Each row has two labels, one from each of two sets.
[-2.64  0.99 -1.07 -1.51  1.06 -2.94  3.83  2.40 -0.20  1.42  0.98  2.28
  0.02 -0.16  3.75 -2.29  2.79 -1.41 -0.19  1.45  0.77 -4.61  0.08  0.38
  2.66 -2.54  0.10 -0.77  1.73] : <64>, Q424
[-4.71 -0.31 -1.90 -1.85  1.71 -2.92  0.58 -0.68  0.00  1.46  2.07  1.52
 -0.30  3.70  3.29 -1.29  0.81 -0.55  0.70 -0.70  0.89 -5.80  1.84 -1.50
  3.12 -2.91  0.17  0.42  0.92] : <64>, Q252
[-1.80  0.78 -3.72 -0.72 -0.47 -2.81  2.92  1.30  3.19  1.31  1.43  0.44
  0.47  1.63  2.44 -1.65  3.62 -2.74 -2.33  2.94  1.81 -4.56 -1.74 -2.75
  2.27 -3.40  0.65  1.21  0.45] : <75>, Q997
[-0.84 -0.55  0.01 -1.16  1.39 -3.37  3.38  1.06  0.89  1.21  3.18 -0.13
 -0.81 -0.73  1.88 -1.00  3.53 -2.81  1.07  2.33 -1.07 -6.92  2.27  0.57
  2.93 -3.71 -0.24 -0.75 -0.30] : <64>, Q997
[-2.42  0.25 -3.62 -1.92  2.34 -3.54 -1.26  1.11  0.05  1.36  0.01  2.06
  0.31  0.27  5.18 -1.94  1.98 -2.02  0.23  1.04  2.19 -6.33  1.19 -1.77
  5.38 -4.34  0.88  0.55  1.65] : <64>, Q997
[-2.26  0.05 -2.39 -1.45  1.12 -2.81  3.49  2.78  0.06  1.35  0.46  2.11
 -0.97 -0.57  3.38 -0.81  2.59 -1.96  0.30  2.09  0.85 -6.40  1.46 -0.43
  2.96 -2.54  0.27 -0.51 -0.38] : <64>, Q424
[-2.44  0.15 -5.03  0.10  0.26 -2.66  3.00  0.04  3.04  1.64  1.31  1.87
  1.04  0.50  1.44 -2.19  1.18 -3.34 -4.07  2.77  1.13 -4.06 -0.09 -1.00
  2.59 -2.82  0.65  1.70  0.45] : <75>, Q997
[-2.91  0.27 -1.88 -1.70  1.21 -3.41  2.40  0.16 -1.18  0.70  1.28  2.22
 -1.69 -0.76  3.62  2.17  2.02 -1.23  0.59  1.51  1.15 -7.84  1.83 -1.49
  4.24 -3.27  0.21 -1.54  0.71] : <64>, Q424
[-3.85 -0.17 -2.77 -1.82  1.45 -3.51  0.50 -1.77  0.85  0.50  1.70  1.97
 -0.33  0.10  3.85 -3.17 -0.63 -3.02 -0.36  0.01  1.46 -5.80  1.20 -2.20
  4.66 -4.32  0.40  0.57  0.97] : <64>, Q997
[-1.75  0.49 -1.58 -0.23  0.36 -2.73  1.30 -0.33  1.19  1.82  1.42  1.48
  0.14 -0.07  2.51 -0.23  1.33 -1.11  0.58  2.28  1.72 -4.90  1.83 -1.99
  4.60 -2.37  0.79  0.60  1.08] : <64>, Q997
[-2.20  0.33 -2.32 -1.27  1.81 -2.94  0.16 -0.71 -1.63  1.99  0.00  2.77
  0.00 -0.39  5.48 -0.90  2.37 -1.47  0.43  2.29 -0.22 -4.53  3.24  1.45
  4.89 -5.03 -0.32 -3.47  1.91] : <64>, Q252
[-1.46 -0.72 -1.22 -1.42  1.83 -3.82  0.51 -0.71 -1.14  2.34  5.97  2.14
 -0.68  0.06  2.98 -1.96  1.95 -2.84 -3.58  3.21  0.21 -3.77  2.16 -0.98
  4.44 -4.41 -0.21 -2.86  1.86] : <64>, Q997
[-2.27  0.96 -2.44  1.22  2.48 -3.42  1.84  2.29 -0.81  1.67  2.81  0.51
 -0.91  1.74  3.77 -1.29  3.35 -0.51 -0.01  2.36 -1.12 -6.37  1.90 -0.21
  0.10 -2.75  1.02 -1.79  0.70] : <64>, Q252
[-3.54  0.20 -2.91 -1.51 -0.28 -1.84  2.49  1.48  3.28  1.65  0.44  1.05
 -1.10  0.36  4.33 -2.60  3.30 -1.93 -1.39  1.83  0.08 -4.93 -1.56 -1.00
  1.61 -1.93  0.39  0.71  1.40] : <75>, Q997
[-2.81 -0.68  1.12 -1.90  0.46 -3.43  2.27  0.85  0.69  1.79  0.43  0.90
 -1.16 -0.26  2.66 -2.63  1.70 -0.41  1.08  0.78  0.35 -6.17 -0.75 -0.50
  2.97  0.64  0.62  0.05  0.14] : <64>, Q424
[-2.32 -1.36 -1.83 -1.02  1.44 -4.30  2.79  0.04 -0.49  0.49  1.86  2.32
 -0.35  0.28  4.95 -1.72  4.01 -2.45  1.59  1.84 -1.25 -6.96  1.08 -1.11
  4.43 -4.27  1.07 -1.14  1.95] : <64>, Q252
[-2.17 -0.20 -2.49 -0.96  1.63 -2.36  2.05 -0.49  0.85  0.90  1.58  1.82
  0.06 -0.22  1.98 -2.52 -0.07 -1.67  0.76  0.90  0.55 -4.00 -0.63  0.09
  0.36 -2.97 -0.09 -0.11  0.60] : <64>, Q997
